Below is a small trained network, with its code and all its weights. Each question gives an input and a class and asks what happens when units are switched off, that is, made to give their printed mean instead of their output.

import numpy as np


def w(rows, s, z=0):
    codes = np.array(rows[::2]) - 128.0
    scale = np.full(codes.shape[1], s)
    scale[-1] = z or s
    return codes * scale


def f(y):
    return y / 2 * (1 + np.tanh(0.7978845608 * (y + 0.044715 * y**3)))


def log_softmax(a):
    a = a - a.max(-1, keepdims=True)
    return a - np.log(np.exp(a).sum(-1, keepdims=True))


def net(x, mask):
    res = np.array(x, float).reshape(1, 8) / 4 @ E
    y = f(res @ A[0][:, :-1].T + A[0][:, -1])
    res = res + np.where(mask, y, B[0][:, -1]) @ B[0][:, :-1]
    return log_softmax(res[-1] @ U[:, :-1].T + U[:, -1])


A, B = {}, {}
E = w([
[93,78,183,141,105,86,103,59,124,173],'x0',
[173,201,22,185,60,181,90,71,147,164],'x1',
[109,120,120,184,80,109,136,141,228,87],'x2',
[119,188,224,133,59,81,108,129,115,171],'x3',
[111,97,82,119,84,108,70,33,187,73],'x4',
[212,141,13,101,206,117,147,97,128,197],'x5',
[204,144,135,148,175,55,40,78,202,95],'x6',
[199,174,184,38,80,95,2,109,20,33],'x7',
],0.0087)
A[0] = w([
[190,114,115,126,244,98,120,150,202,79,140],'n1',
[151,88,75,92,183,166,166,141,105,121,180],'n2',
[143,124,86,120,102,148,54,39,167,81,97],'n3',
[136,128,114,138,136,141,133,89,152,222,50],'n4',
[116,118,112,85,156,76,164,78,108,183,177],'n5',
[156,135,77,110,182,156,143,141,91,135,75],'n6',
[176,132,154,178,85,94,105,118,139,193,176],'n7',
[131,175,31,165,70,177,168,127,116,140,220],'n8',
[191,170,156,76,106,117,26,127,28,64,167],'n9',
[178,137,126,126,131,95,143,173,146,131,190],'n10',
[64,133,117,190,113,163,135,155,163,110,253],'n11',
],0.011,0.0054)
B[0] = w([
[176,125,56,35,224,132,142,30,68,88,204],'n1',
[184,169,151,14,193,206,184,98,52,190,200],'n2',
[103,108,89,142,76,70,31,56,165,39,195],'n3',
[178,199,123,141,164,124,165,205,144,204,167],'n4',
[219,175,132,150,141,182,132,127,103,85,177],'n5',
[131,170,189,126,124,142,89,163,132,204,176],'n6',
[149,176,75,104,145,156,113,85,96,121,172],'n7',
[169,249,104,96,126,181,105,115,134,85,223],'n8',
[198,131,186,2,249,181,171,139,107,213,252],'n9',
[146,141,128,140,134,139,111,62,108,108,160],'n10',
[118,157,193,95,154,205,143,109,78,136,226],'n11',
],0.009,0.016)
U = w([
[184,170,147,77,184,195,130,97,109,160,249],'0',
[4,13,218,117,106,137,195,190,94,142,100],'1',
[160,103,108,125,139,77,59,33,143,111,107],'2',
[120,156,119,212,20,128,55,94,182,96,19],'3',
[128,84,94,157,80,64,142,132,160,163,14],'4',
[194,108,120,254,205,105,119,178,157,221,3],'5',
],0.0091,0.0041)

Each question gives the input, the list of numbers given to net, and the class t.
The units are the neurons (one row each of A and B). Each row of codes is followed by its name. A weight is (code - 128) times the scale printed after its matrix; where a second scale follows, it is the last column's (A, B and U).
mask holds one flag per neuron, in row order. A switched-off neuron (its flag False) gives its mean, the last column of its row in B, instead of its output. The means were averaged over made-up inputs and are rounded, as every weight is.
A unit's drop is (log p(t) with every unit on - log p(t) with that unit switched off) / (log p(t) with every unit on - log p(t) with every unit switched off).
The circuit of an input: a set's keep is (log p(t) with only the set's units on - log p(t) with every unit switched off) / (log p(t) with every unit on - log p(t) with every unit switched off). Starting from all 11 units, units are removed one at a time, each time the one whose removal leaves the highest keep (on an exact tie, the one counted first), for as long as the keep stays at least 0.8.
units of the circuit, in order: the units of the circuit, biggest drop first
k most important neurons: the k neurons with the biggest drops, biggest first
drop of u: that unit's drop, to one decimal
input [1,1,0,0,8,1,0,7], class 2: 4 most important neurons : n3; n2; n11; n8
input [-7,-3,1,0,4,5,8,-1], class 2: units of the circuit, in order : n3; n9
input [8,6,3,-2,8,5,5,3], class 2: units of the circuit, in order : n3
input [4,-8,0,-5,2,-2,-8,-3], class 1: units of the circuit, in order : n8; n9
input [-5,3,3,8,8,-5,-3,-3], class 3: 2 most important neurons : n9; n2
input [3,0,8,5,3,-1,0,-1], class 3: 3 most important neurons : n9; n1; n2
input [-4,-2,2,3,1,1,6,0], class 2: 2 most important neurons : n2; n11
input [-7,-5,1,1,1,-7,2,-8], class 1: 2 most important neurons : n8; n9
input [-6,8,6,-4,5,-7,-1,-4], class 3: 2 most important neurons : n9; n3
input [5,-4,-8,4,2,0,2,-8], class 5: drop of n4 : 0.1
input [-2,-6,-2,1,0,-7,-5,2], class 1: drop of n8 : 0.1
input [4,0,4,6,3,6,4,-2], class 2: drop of n9 : 0.2
